Here is a tiny trained network, its code and every weight. The questions are about switching its units off for an input and a class, where a switched-off unit gives its printed mean instead of its output.

import numpy as np


def w(rows, s, z=0):
    codes = np.array(rows[::2]) - 128.0
    scale = np.full(codes.shape[1], s)
    scale[-1] = z or s
    return codes * scale


def norm(h):
    return h / np.sqrt((h * h).mean(-1, keepdims=True) + 1e-5)


def f(y):
    return y / 2 * (1 + np.tanh(0.7978845608 * (y + 0.044715 * y**3)))


def log_softmax(a):
    a = a - a.max(-1, keepdims=True)
    return a - np.log(np.exp(a).sum(-1, keepdims=True))


def net(x, mask):
    res = np.array(x, float).reshape(1, 7) / 4 @ E
    u = 0
    for l in range(2):
        y = f(norm(res) @ A[l][:, :-1].T + A[l][:, -1])
        res = res + np.where(mask[u : u + 6], y, B[l][:, -1]) @ B[l][:, :-1]
        u += 6
    return log_softmax(norm(res)[-1] @ U[:, :-1].T + U[:, -1])


A, B = {}, {}
E = w([
[93,167,61,155,217,157,64,72,208],'x0',
[132,129,129,132,129,126,130,130,129],'x1',
[108,165,154,185,146,172,74,175,36],'x2',
[124,121,129,124,129,126,123,129,126],'x3',
[126,121,125,122,131,129,124,135,128],'x4',
[127,129,129,127,127,127,126,126,127],'x5',
[138,116,251,103,193,193,121,148,204],'x6',
],0.012)
A[0] = w([
[178,110,119,113,115,69,120,106,98,218],'L0N1',
[119,176,2,165,144,99,61,85,155,55],'L0N2',
[227,148,179,145,191,94,82,136,198,36],'L0N3',
[183,89,150,110,36,146,198,96,142,46],'L0N4',
[148,108,213,46,109,110,151,128,196,47],'L0N5',
[150,117,246,60,124,181,175,163,136,3],'L0N6',
],0.0066,0.0042)
B[0] = w([
[53,134,98,104,114,104,141,167,163,204],'L0N1',
[161,2,150,177,112,68,153,117,91,254],'L0N2',
[63,99,174,44,116,142,121,138,139,164],'L0N3',
[161,109,83,52,197,130,99,193,122,177],'L0N4',
[80,110,123,88,203,70,238,110,84,196],'L0N5',
[233,32,196,207,134,50,116,49,76,203],'L0N6',
],0.0091,0.005)
A[1] = w([
[128,142,88,203,144,162,97,175,37,167],'L1N1',
[134,117,251,205,123,207,73,156,114,1],'L1N2',
[113,145,180,147,74,142,100,154,59,65],'L1N3',
[101,186,183,162,168,184,77,172,137,63],'L1N4',
[101,162,113,80,28,102,181,217,85,90],'L1N5',
[102,118,187,70,135,196,121,109,211,37],'L1N6',
],0.012,0.0043)
B[1] = w([
[82,186,221,100,80,195,125,54,146,254],'L1N1',
[183,88,24,133,93,94,78,157,64,227],'L1N2',
[114,165,209,207,100,65,146,184,159,190],'L1N3',
[138,65,47,43,204,89,142,144,149,193],'L1N4',
[161,179,78,86,212,188,71,202,214,238],'L1N5',
[119,245,116,196,116,203,180,112,130,194],'L1N6',
],0.012,0.0085)
U = w([
[169,121,7,48,192,149,85,174,152,251],'0',
[173,57,217,69,144,86,239,137,139,43],'1',
[76,22,54,152,47,47,171,64,193,132],'2',
[106,198,121,180,176,209,203,67,160,66],'3',
[113,236,182,122,76,167,62,193,164,109],'4',
[205,81,161,195,68,95,74,197,23,102],'5',
[55,142,162,180,63,168,55,4,57,159],'6',
],0.019,0.0022)

Each question gives the input, the list of numbers given to net, and the class t.
The units are the neurons (one row each of A and B). Each row of codes is followed by its name. A weight is (code - 128) times the scale printed after its matrix; where a second scale follows, it is the last column's (A, B and U).
mask holds one flag per neuron, layer by layer. A switched-off neuron (its flag False) gives its mean, the last column of its row in B, instead of its output. The means were averaged over made-up inputs and are rounded, as every weight is.
A unit's drop is (log p(t) with every unit on - log p(t) with that unit switched off) / (log p(t) with every unit on - log p(t) with every unit switched off).
The circuit of an input: a set's keep is (log p(t) with only the set's units on - log p(t) with every unit switched off) / (log p(t) with every unit on - log p(t) with every unit switched off). Starting from all 12 units, units are removed one at a time, each time the one whose removal leaves the highest keep (on an exact tie, the one counted first), for as long as the keep stays at least 0.8.
circuit, biggest first: the units of the circuit, biggest drop first
top k neurons: the k neurons with the biggest drops, biggest first
top k neurons in layer l: the k neurons of layer l with the biggest drops, biggest first
drop when u is switched off: that unit's drop, to one decimal
input [1,-2,6,1,7,3,-1], class 6: circuit, biggest first -> L1N1
input [0,6,8,-6,-6,2,4], class 5: top 2 neurons -> L1N2; L1N3
input [5,-1,3,2,-4,-8,7], class 0: top 2 neurons -> L1N4; L1N2
input [8,-3,-3,4,-5,-7,-2], class 2: top 2 neurons -> L1N5; L0N2
input [2,-6,8,4,-3,-5,-2], class 6: top 2 neurons -> L1N1; L1N5
input [5,2,-8,1,1,4,0], class 2: top 2 neurons in layer 1 -> L1N5; L1N1
input [0,5,6,-1,0,1,-5], class 4: top 2 neurons -> L0N6; L1N5
input [0,2,8,5,-8,4,4], class 5: top 3 neurons -> L1N2; L1N3; L1N5
input [-2,4,2,-2,0,0,0], class 4: top 2 neurons in layer 1 -> L1N1; L1N5
input [1,-8,-1,-6,0,-3,4], class 3: top 2 neurons -> L1N6; L0N2
input [0,0,3,-5,-5,2,-4], class 4: top 2 neurons in layer 0 -> L0N6; L0N1
input [0,8,-3,-6,-8,-1,1], class 1: top 2 neurons -> L0N5; L1N5
input [-2,0,1,-5,4,-8,6], class 5: top 2 neurons -> L0N6; L1N2
input [4,8,3,-3,-6,-4,8], class 0: circuit, biggest first -> L1N4
input [6,3,0,6,1,-7,3], class 3: top 3 neurons -> L1N6; L1N5; L0N3
input [8,1,-6,-5,-8,3,-1], class 2: top 2 neurons -> L0N2; L1N5
input [0,7,1,-2,3,-7,2], class 5: drop when L0N6 is switched off -> 0.2
input [-8,-3,-2,1,3,-2,-1], class 0: drop when L1N5 is switched off -> 0.4
input [-8,4,1,3,-1,8,3], class 5: drop when L1N4 is switched off -> 0.3
input [2,-6,0,-8,3,-7,0], class 2: circuit, biggest first -> L1N5
